Below is a small trained network, with its code and all its weights. Each question gives an input and a class and asks what happens when units are switched off, that is, made to give their printed mean instead of their output.

import numpy as np


def w(rows, s, z=0):
    codes = np.array(rows[::2]) - 128.0
    scale = np.full(codes.shape[1], s)
    scale[-1] = z or s
    return codes * scale


def f(y):
    return np.maximum(y, 0)


def log_softmax(a):
    a = a - a.max(-1, keepdims=True)
    return a - np.log(np.exp(a).sum(-1, keepdims=True))


def net(x, mask):
    res = np.array(x, float).reshape(1, 7) / 4 @ E
    y = f(res @ A[0][:, :-1].T + A[0][:, -1])
    res = res + np.where(mask, y, B[0][:, -1]) @ B[0][:, :-1]
    return log_softmax(res[-1] @ U[:, :-1].T + U[:, -1])


A, B = {}, {}
E = w([
[190,132,101,177,103,191,143,160,144,5],'x0',
[158,125,112,106,118,119,96,154,134,157],'x1',
[145,95,140,77,144,121,154,148,123,129],'x2',
[132,165,92,149,141,167,111,109,128,142],'x3',
[123,136,124,139,102,112,100,147,123,145],'x4',
[173,196,173,173,124,146,192,159,155,195],'x5',
[111,191,63,91,120,47,121,160,221,88],'x6',
],0.011)
A[0] = w([
[214,182,150,154,113,121,233,155,162,173,129],'neuron 1',
[115,51,45,78,131,143,99,114,145,83,195],'neuron 2',
[138,85,158,115,85,182,124,113,174,152,22],'neuron 3',
[168,171,170,118,65,167,146,162,140,42,5],'neuron 4',
[175,48,77,192,116,159,147,142,118,25,145],'neuron 5',
[37,114,147,98,164,87,147,4,130,164,206],'neuron 6',
[142,103,242,166,81,180,143,83,50,176,65],'neuron 7',
[126,193,215,143,114,134,149,159,135,150,60],'neuron 8',
[41,254,109,79,171,68,185,157,158,83,47],'neuron 9',
[131,79,174,133,117,196,127,90,22,118,78],'neuron 10',
],0.0082,0.0028)
B[0] = w([
[32,94,63,224,186,105,137,98,72,84,250],'neuron 1',
[116,102,111,192,127,98,173,124,36,120,225],'neuron 2',
[87,141,138,100,127,120,123,41,152,108,144],'neuron 3',
[177,208,141,142,140,174,54,99,160,185,201],'neuron 4',
[112,147,178,110,193,149,112,180,155,189,248],'neuron 5',
[120,135,144,150,207,204,133,178,178,139,241],'neuron 6',
[176,107,91,97,96,104,170,83,146,176,254],'neuron 7',
[124,106,131,168,198,82,113,160,110,74,194],'neuron 8',
[172,161,78,1,74,134,178,75,172,165,240],'neuron 9',
[154,152,109,98,70,85,132,111,173,63,229],'neuron 10',
],0.0087,0.0089)
U = w([
[220,138,93,94,2,101,185,28,183,128,74],'0',
[105,123,131,140,81,151,172,137,148,151,254],'1',
[140,156,205,117,173,171,127,171,173,213,63],'2',
[44,112,96,162,124,90,145,59,71,55,75],'3',
],0.0088,0.0081)

Each question gives the input, the list of numbers given to net, and the class t.
The units are the neurons (one row each of A and B). Each row of codes is followed by its name. A weight is (code - 128) times the scale printed after its matrix; where a second scale follows, it is the last column's (A, B and U).
mask holds one flag per neuron, in row order. A switched-off neuron (its flag False) gives its mean, the last column of its row in B, instead of its output. The means were averaged over made-up inputs and are rounded, as every weight is.
A unit's drop is (log p(t) with every unit on - log p(t) with that unit switched off) / (log p(t) with every unit on - log p(t) with every unit switched off).
The circuit of an input: a set's keep is (log p(t) with only the set's units on - log p(t) with every unit switched off) / (log p(t) with every unit on - log p(t) with every unit switched off). Starting from all 10 units, units are removed one at a time, each time the one whose removal leaves the highest keep (on an exact tie, the one counted first), for as long as the keep stays at least 0.8.
units of the circuit, in order: the units of the circuit, biggest drop first
unit that matters most: the unit with the biggest drop
k most important neurons: the k neurons with the biggest drops, biggest first
drop when u is switched off: that unit's drop, to one decimal
input [8,3,-4,0,-1,-2,-6], class 2: 2 most important neurons => [neuron 5; neuron 9]
input [-8,4,-8,4,2,-2,3], class 2: unit that matters most => neuron 6
input [7,-1,6,-3,0,2,-6], class 2: 2 most important neurons => [neuron 5; neuron 9]
input [-1,1,-3,-4,-2,-7,8], class 0: 2 most important neurons => [neuron 9; neuron 1]
input [8,-5,-3,-6,0,6,5], class 2: 2 most important neurons => [neuron 4; neuron 5]
input [2,-4,2,-3,6,-3,5], class 0: 4 most important neurons => [neuron 9; neuron 1; neuron 6; neuron 8]
input [-4,8,6,-2,8,5,-3], class 1: units of the circuit, in order => [neuron 5; neuron 1]
input [-1,-6,3,-8,1,8,5], class 3: 2 most important neurons => [neuron 1; neuron 8]
input [3,-7,-2,7,-5,-3,2], class 1: units of the circuit, in order => [neuron 1; neuron 5]
input [-1,-8,7,2,-7,7,-8], class 0: 2 most important neurons => [neuron 7; neuron 10]
input [-7,-8,6,4,-4,-6,-6], class 1: 3 most important neurons => [neuron 6; neuron 10; neuron 5]
input [5,-3,-5,-4,2,-3,-2], class 2: 3 most important neurons => [neuron 5; neuron 1; neuron 4]
input [-7,5,-8,-8,2,-2,-8], class 0: 3 most important neurons => [neuron 7; neuron 10; neuron 5]
input [7,5,-4,-5,5,1,-6], class 2: units of the circuit, in order => [neuron 5]
input [-7,-3,3,-7,5,-3,1], class 2: 2 most important neurons => [neuron 6; neuron 1]
input [-2,-2,4,4,0,-2,-6], class 0: 2 most important neurons => [neuron 10; neuron 7]
input [4,-1,4,5,4,-7,-7], class 0: 2 most important neurons => [neuron 10; neuron 1]
input [7,0,0,-1,-7,2,6], class 2: 2 most important neurons => [neuron 5; neuron 4]
input [-1,4,-4,-7,-6,6,4], class 3: drop when neuron 1 is switched off => 0.8
input [1,-4,5,7,2,-4,-8], class 0: units of the circuit, in order => [neuron 10]
input [4,-1,0,-6,-7,8,-7], class 3: drop when neuron 4 is switched off => -0.1
input [8,-2,5,-4,-7,-4,-3], class 2: drop when neuron 4 is switched off => 0.1
input [-5,-4,0,-4,-1,7,-4], class 3: drop when neuron 1 is switched off => 0.6
